Here is a tiny trained network, its code and every weight. The questions are about switching its units off for an input and a target symbol, where a switched-off unit gives its printed mean instead of its output.

import numpy as np


def w(rows, s, z=0):
    codes = np.array(rows[::2]) - 128.0
    scale = np.full(codes.shape[1], s)
    scale[-1] = z or s
    return codes * scale


def f(y):
    return np.maximum(y, 0)


def softmax(a):
    e = np.exp(a - a.max(-1, keepdims=True))
    return e / e.sum(-1, keepdims=True)


def log_softmax(a):
    a = a - a.max(-1, keepdims=True)
    return a - np.log(np.exp(a).sum(-1, keepdims=True))


def net(x, mask):
    ids = ['ΓΔΘΛΞΨΩαεζημπστφ'.index(c) for c in x.split()]
    T = len(ids)
    res = E[ids] + P[:T]
    u = 0
    for l in range(2):
        r = res
        for j in range(3):
            rows = slice(2 * j, 2 * j + 2)
            q, k, v = (r @ M[l][rows].T for M in (Q, K, V))
            z = softmax(np.where(np.tri(T) > 0, q @ k.T / 2**0.5, -1e9)) @ v
            o = O[l][rows]
            res = res + np.where(mask[u + j], z, o[:, -1]) @ o[:, :-1]
        u += 3
        y = f(res @ A[l][:, :-1].T + A[l][:, -1])
        res = res + np.where(mask[u : u + 4], y, B[l][:, -1]) @ B[l][:, :-1]
        u += 4
    return log_softmax(res[-1] @ U[:, :-1].T + U[:, -1])


Q, K, V, O, A, B = {}, {}, {}, {}, {}, {}
E = w([
[97,84,96,99,174,128,193,162],'Γ',
[72,194,147,153,105,94,128,138],'Δ',
[171,102,94,108,187,132,190,145],'Θ',
[84,148,167,85,142,7,120,71],'Λ',
[151,174,158,169,151,68,123,78],'Ξ',
[151,121,103,98,139,152,166,121],'Ψ',
[90,132,90,199,94,139,95,157],'Ω',
[170,118,123,137,130,98,217,132],'α',
[163,126,173,122,176,88,92,94],'ε',
[147,86,116,86,110,106,157,147],'ζ',
[87,77,130,88,145,165,174,97],'η',
[116,110,87,95,129,111,165,138],'μ',
[131,95,120,77,126,105,186,107],'π',
[95,144,182,135,131,132,107,96],'σ',
[126,147,116,198,66,180,90,129],'τ',
[148,93,98,133,121,75,190,179],'φ',
],0.015)
P = w([
[141,94,172,181,254,200,126,125],'0',
[88,66,115,139,126,39,144,141],'1',
[91,83,110,124,127,63,125,152],'2',
[78,90,117,115,117,70,145,130],'3',
[80,102,111,112,124,74,151,128],'4',
[74,111,96,95,124,69,139,127],'5',
[121,142,77,105,133,77,128,118],'6',
[109,114,106,70,130,86,118,105],'7',
[98,153,76,97,111,66,142,116],'8',
],0.0081)
Q[0] = w([
[63,159,134,162,79,165,113,86],'L0H0',
[240,117,141,113,137,185,145,159],'L0H0',
[117,17,50,73,190,83,241,174],'L0H1',
[129,99,85,98,204,156,165,167],'L0H1',
[51,208,150,123,72,106,106,86],'L0H2',
[72,174,82,254,146,94,82,178],'L0H2',
],0.006)
K[0] = w([
[131,120,175,141,168,115,102,101],'L0H0',
[215,126,57,149,92,134,107,146],'L0H0',
[187,48,178,107,255,173,126,79],'L0H1',
[144,89,110,112,135,155,100,81],'L0H1',
[42,229,151,133,123,116,112,99],'L0H2',
[67,207,57,206,43,183,96,192],'L0H2',
],0.0069)
V[0] = w([
[12,107,149,72,136,87,158,122],'L0H0',
[183,187,61,162,71,148,70,156],'L0H0',
[71,147,65,102,105,2,163,165],'L0H1',
[214,119,112,93,152,168,150,135],'L0H1',
[181,67,173,100,212,121,156,110],'L0H2',
[129,153,168,120,89,84,122,76],'L0H2',
],0.0087)
O[0] = w([
[201,137,103,105,160,171,71,98,233],'L0H0',
[77,105,141,107,80,131,176,106,3],'L0H0',
[165,2,144,138,179,120,118,168,155],'L0H1',
[107,182,92,188,126,98,181,146,130],'L0H1',
[117,157,95,156,151,136,170,172,198],'L0H2',
[171,139,139,45,114,99,116,139,114],'L0H2',
],0.009,0.0082)
A[0] = w([
[66,81,124,125,113,173,109,104,198],'L0N0',
[82,189,176,148,192,45,156,120,148],'L0N1',
[147,172,201,218,183,111,2,97,168],'L0N2',
[132,19,82,59,141,130,137,175,253],'L0N3',
],0.0063,0.0054)
B[0] = w([
[234,211,141,198,21,8,164,108,142],'L0N0',
[103,207,218,142,157,132,87,254,171],'L0N1',
[108,156,212,126,115,177,24,133,196],'L0N2',
[241,142,147,191,182,66,150,136,254],'L0N3',
],0.0068,0.01)
Q[1] = w([
[85,119,250,90,123,96,2,105],'L1H0',
[178,156,149,171,178,134,152,164],'L1H0',
[150,130,81,208,155,104,181,190],'L1H1',
[169,179,67,80,164,108,174,189],'L1H1',
[225,161,86,95,142,142,177,162],'L1H2',
[130,142,145,155,157,137,66,119],'L1H2',
],0.007)
K[1] = w([
[227,59,141,56,105,52,87,55],'L1H0',
[79,190,167,102,165,171,80,123],'L1H0',
[166,138,137,192,176,141,156,248],'L1H1',
[130,151,184,161,157,104,118,176],'L1H1',
[54,230,140,208,173,254,145,163],'L1H2',
[148,104,175,126,147,109,104,105],'L1H2',
],0.0076)
V[1] = w([
[94,149,85,165,108,58,186,136],'L1H0',
[93,190,184,121,75,90,123,151],'L1H0',
[146,155,140,95,86,74,91,81],'L1H1',
[83,192,153,115,145,156,90,167],'L1H1',
[132,173,139,134,81,120,135,69],'L1H2',
[104,161,90,115,143,254,102,120],'L1H2',
],0.0092)
O[1] = w([
[206,219,179,109,157,200,129,74,30],'L1H0',
[126,149,184,14,108,168,122,254,179],'L1H0',
[118,174,61,112,164,56,104,156,26],'L1H1',
[105,175,67,116,112,243,95,107,254],'L1H1',
[108,184,168,75,222,82,79,202,52],'L1H2',
[48,198,79,231,120,62,117,150,163],'L1H2',
],0.0072,0.0089)
A[1] = w([
[123,167,251,2,160,133,111,163,5],'L1N0',
[104,177,81,144,110,235,159,73,52],'L1N1',
[145,112,213,127,228,85,74,152,226],'L1N2',
[82,145,154,42,131,147,49,190,70],'L1N3',
],0.006,0.0017)
B[1] = w([
[95,65,109,180,107,120,85,38,198],'L1N0',
[162,191,70,87,42,122,189,102,240],'L1N1',
[135,160,155,161,3,99,81,133,255],'L1N2',
[123,29,115,134,167,208,150,103,232],'L1N3',
],0.0071,0.0088)
U = w([
[129,130,147,176,225,124,140,104,167],'Γ',
[172,40,191,135,180,205,197,95,84],'Δ',
[143,141,114,156,198,127,131,116,139],'Θ',
[121,105,64,56,54,157,142,145,72],'Λ',
[76,118,98,142,195,124,129,173,166],'Ξ',
[97,78,206,205,65,195,35,110,184],'Ψ',
[153,136,138,141,191,141,141,124,137],'Ω',
[129,139,170,137,84,97,181,208,109],'α',
[147,212,149,127,152,115,120,136,167],'ε',
[167,176,149,125,105,94,67,117,221],'ζ',
[147,84,105,92,192,180,130,153,128],'η',
[77,85,65,207,92,136,158,18,37],'μ',
[84,224,85,153,138,29,73,80,179],'π',
[79,3,64,145,174,107,184,129,84],'σ',
[160,177,149,107,31,138,144,113,1],'τ',
[192,151,170,101,147,168,150,144,123],'φ',
],0.005,0.0031)

Each question gives the input, a string of symbols that net reads in full, and the target symbol t.
The units are the heads (2 rows each of Q, K, V and O) and the neurons (one row each of A and B). Each row of codes is followed by its name. A weight is (code - 128) times the scale printed after its matrix; where a second scale follows, it is the last column's (O, A, B and U).
mask holds one flag per unit, layer by layer, with each layer's heads first. A switched-off unit (its flag False) gives its mean, the last column of its rows in O or B, instead of its output. The means were averaged over made-up inputs and are rounded, as every weight is.
A unit's drop is (log p(t) with every unit on - log p(t) with that unit switched off) / (log p(t) with every unit on - log p(t) with every unit switched off).
The circuit of an input: a set's keep is (log p(t) with only the set's units on - log p(t) with every unit switched off) / (log p(t) with every unit on - log p(t) with every unit switched off). Starting from the 12 units with the biggest drops (on a tie, the unit counted first), units are removed one at a time, each time the one whose removal leaves the highest keep (on an exact tie, the one counted first), for as long as the keep stays at least 0.8.
circuit, biggest first: the units of the circuit, biggest drop first
unit that matters most: the unit with the biggest drop
k most important neurons: the k neurons with the biggest drops, biggest first
k most important neurons of layer l: the k neurons of layer l with the biggest drops, biggest first
which heads matter: for each layer, one digit per head in row order, 1 if its drop is at least 0.15 and else 0, layers parted by /
input φ ζ Γ μ, target Δ: unit that matters most	L1H2
input ε Γ Δ Δ Γ ζ, target Λ: which heads matter	111 / 110
input Λ Γ ζ Θ Γ Λ ε μ, target σ: circuit, biggest first	(L1H0 L0H1 L0N2 L0H0)
input Γ ε π Γ Λ, target Ψ: 3 most important neurons	(L0N2 L0N1 L1N2)
input Γ φ φ ε η, target μ: circuit, biggest first	(L1H0 L0H2 L0N2)
input Λ τ Λ η Λ Γ Γ φ, target σ: 2 most important neurons of layer 0	(L0N2 L0N1)
input τ μ Γ φ η Γ, target Ψ: 3 most important neurons	(L1N0 L1N2 L0N0)
input Λ ε φ φ φ Γ Δ φ, target σ: circuit, biggest first	(L1H0 L0H1 L0N2 L0H0)
input τ Γ η σ Γ σ η Γ φ, target Ψ: 3 most important neurons	(L1N0 L1N2 L0N0)
input Γ Δ η, target μ: which heads matter	001 / 101
input φ φ Γ μ ε, target Ψ: 3 most important neurons	(L0N2 L1N2 L1N1)
input Γ η Γ ε Γ π Δ, target Ψ: circuit, biggest first	(L0H1 L0N2 L1N1)
input Δ Ψ α Λ Λ Γ ζ ζ α, target α: 2 most important neurons	(L0N3 L0N2)
input Δ Ω α Ψ τ φ Ψ, target α: which heads matter	110 / 110
input Γ Ω Γ Δ Γ Δ Λ Θ, target μ: unit that matters most	L1H2
input Γ φ Λ η α Λ Δ μ φ, target μ: circuit, biggest first	(L1H2 L1H0 L0H2)
input φ Δ μ η, target Δ: which heads matter	100 / 011
input Θ α σ μ ε Λ Λ τ η, target τ: which heads matter	111 / 110
input ε τ Γ, target Λ: which heads matter	110 / 110
input ε Λ Γ ζ, target Λ: 4 most important neurons	(L0N1 L0N2 L1N1 L0N3)
input Λ Δ τ Θ, target σ: circuit, biggest first	(L1H0 L0H1 L0H0 L0N2)
input ε ε φ, target Λ: 3 most important neurons of layer 0	(L0N1 L0N3 L0N2)
